Below is a small trained network, with its code and all its weights. Each question gives an input and a target symbol and asks what happens when units are switched off, that is, made to give their printed mean instead of their output.

import numpy as np


def w(rows, s, z=0):
    codes = np.array(rows[::2]) - 128.0
    scale = np.full(codes.shape[1], s)
    scale[-1] = z or s
    return codes * scale


def f(y):
    return y / 2 * (1 + np.tanh(0.7978845608 * (y + 0.044715 * y**3)))


def softmax(a):
    e = np.exp(a - a.max(-1, keepdims=True))
    return e / e.sum(-1, keepdims=True)


def log_softmax(a):
    a = a - a.max(-1, keepdims=True)
    return a - np.log(np.exp(a).sum(-1, keepdims=True))


def net(x, mask):
    ids = ['βγζηθλ'.index(c) for c in x.split()]
    T = len(ids)
    res = E[ids] + P[:T]
    r = res
    for j in range(2):
        rows = slice(4 * j, 4 * j + 4)
        q, k, v = (r @ M[0][rows].T for M in (Q, K, V))
        z = softmax(np.where(np.tri(T) > 0, q @ k.T / 4**0.5, -1e9)) @ v
        o = O[0][rows]
        res = res + np.where(mask[j], z, o[:, -1]) @ o[:, :-1]
    y = f(res @ A[0][:, :-1].T + A[0][:, -1])
    res = res + np.where(mask[2:18], y, B[0][:, -1]) @ B[0][:, :-1]
    return log_softmax(res[-1] @ U[:, :-1].T + U[:, -1])


Q, K, V, O, A, B = {}, {}, {}, {}, {}, {}
E = w([
[124,74,128],'β',
[133,111,127],'γ',
[79,2,188],'ζ',
[72,59,156],'η',
[192,196,237],'θ',
[84,73,235],'λ',
],0.0063)
P = w([
[143,177,69],'0',
[205,49,156],'1',
[189,57,162],'2',
[156,67,168],'3',
[152,79,178],'4',
[143,82,186],'5',
[133,86,198],'6',
[119,96,211],'7',
[107,103,215],'8',
[96,108,222],'9',
[87,115,231],'10',
[77,133,242],'11',
[69,124,246],'12',
[58,129,255],'13',
],0.0058)
Q[0] = w([
[121,150,68],'h1',
[123,108,157],'h1',
[154,112,218],'h1',
[72,55,155],'h1',
[135,165,123],'h2',
[134,68,218],'h2',
[106,122,149],'h2',
[157,252,141],'h2',
],0.037)
K[0] = w([
[124,78,168],'h1',
[121,148,104],'h1',
[144,193,86],'h1',
[68,128,63],'h1',
[139,123,94],'h2',
[48,177,143],'h2',
[108,155,136],'h2',
[148,122,1],'h2',
],0.039)
V[0] = w([
[161,160,7],'h1',
[166,27,126],'h1',
[112,83,213],'h1',
[121,173,103],'h1',
[141,115,155],'h2',
[172,167,204],'h2',
[157,111,186],'h2',
[63,83,109],'h2',
],0.018)
O[0] = w([
[154,132,7,110],'h1',
[56,57,127,109],'h1',
[95,111,211,136],'h1',
[160,155,102,131],'h1',
[92,135,134,190],'h2',
[83,218,131,249],'h2',
[57,155,138,254],'h2',
[134,32,94,126],'h2',
],0.02,0.0057)
A[0] = w([
[111,88,108,99],'n1',
[136,126,125,118],'n2',
[228,71,91,108],'n3',
[136,98,121,93],'n4',
[154,141,93,103],'n5',
[137,124,93,118],'n6',
[109,83,103,116],'n7',
[147,117,122,88],'n8',
[55,167,75,201],'n9',
[143,126,97,109],'n10',
[144,140,36,1],'n11',
[40,101,61,168],'n12',
[92,80,92,99],'n13',
[113,169,2,80],'n14',
[140,132,129,126],'n15',
[241,96,188,123],'n16',
],0.0089,0.007)
B[0] = w([
[101,111,140,130],'n1',
[124,126,135,122],'n2',
[157,158,75,145],'n3',
[108,125,153,124],'n4',
[88,134,155,133],'n5',
[99,136,119,129],'n6',
[94,123,124,134],'n7',
[90,134,154,120],'n8',
[179,117,140,248],'n9',
[94,137,129,127],'n10',
[119,78,252,140],'n11',
[160,85,102,192],'n12',
[100,99,131,137],'n13',
[58,168,107,179],'n14',
[133,126,132,125],'n15',
[174,153,130,145],'n16',
],0.033,0.015)
U = w([
[111,67,19,162],'β',
[121,5,182,58],'γ',
[181,188,156,215],'ζ',
[205,44,109,250],'η',
[27,125,211,3],'θ',
[8,135,91,2],'λ',
],0.0025)

Each question gives the input, a string of symbols that net reads in full, and the target symbol t.
The units are the heads (4 rows each of Q, K, V and O) and the neurons (one row each of A and B). Each row of codes is followed by its name. A weight is (code - 128) times the scale printed after its matrix; where a second scale follows, it is the last column's (O, A, B and U).
mask holds one flag per unit, heads first, then neurons. A switched-off unit (its flag False) gives its mean, the last column of its rows in O or B, instead of its output. The means were averaged over made-up inputs and are rounded, as every weight is.
A unit's drop is (log p(t) with every unit on - log p(t) with that unit switched off) / (log p(t) with every unit on - log p(t) with every unit switched off).
The circuit of an input: a set's keep is (log p(t) with only the set's units on - log p(t) with every unit switched off) / (log p(t) with every unit on - log p(t) with every unit switched off). Starting from the 12 units with the biggest drops (on a tie, the unit counted first), units are removed one at a time, each time the one whose removal leaves the highest keep (on an exact tie, the one counted first), for as long as the keep stays at least 0.8.
units of the circuit, in order: the units of the circuit, biggest drop first
k most important neurons: the k neurons with the biggest drops, biggest first
heads that matter: for each layer, one digit per head in row order, 1 if its drop is at least 0.15 and else 0, layers parted by /
drop when u is switched off: that unit's drop, to one decimal
input β β ζ θ λ η β γ θ η β λ ζ ζ, target β: units of the circuit, in order -> [h1; n14; n12]
input ζ β η ζ γ ζ β γ, target γ: most important neuron -> [n14]
input β η θ λ, target β: units of the circuit, in order -> [h1; n14; n12]
input θ β η, target ζ: units of the circuit, in order -> [h2; h1]
input β ζ γ γ β θ, target β: units of the circuit, in order -> [h1; n9; h2]
input ζ β γ ζ, target γ: units of the circuit, in order -> [h1; h2; n13]
input θ θ θ γ θ γ, target ζ: 2 most important neurons -> [n9; n12]
input β θ θ γ β γ β β β γ λ, target β: units of the circuit, in order -> [h1; n12; h2]
input θ ζ γ β θ γ, target ζ: units of the circuit, in order -> [h2; h1; n9]
input λ ζ θ γ β θ ζ θ β θ, target θ: heads that matter -> 10
input ζ β β η β, target γ: heads that matter -> 11
input ζ θ θ β λ β γ η β β, target γ: units of the circuit, in order -> [h1; h2; n14]
input β λ γ θ θ ζ η η γ η ζ β, target β: heads that matter -> 10
input β θ θ θ θ η γ η γ γ η γ, target β: heads that matter -> 10
input ζ β ζ ζ β γ ζ, target γ: heads that matter -> 11
input γ ζ η, target λ: heads that matter -> 10
input β λ ζ η η, target β: drop when n12 is switched off -> 0.5
input θ η θ η, target ζ: drop when n12 is switched off -> 0.1
input β λ ζ η η β η ζ η γ, target β: drop when n11 is switched off -> -0.2
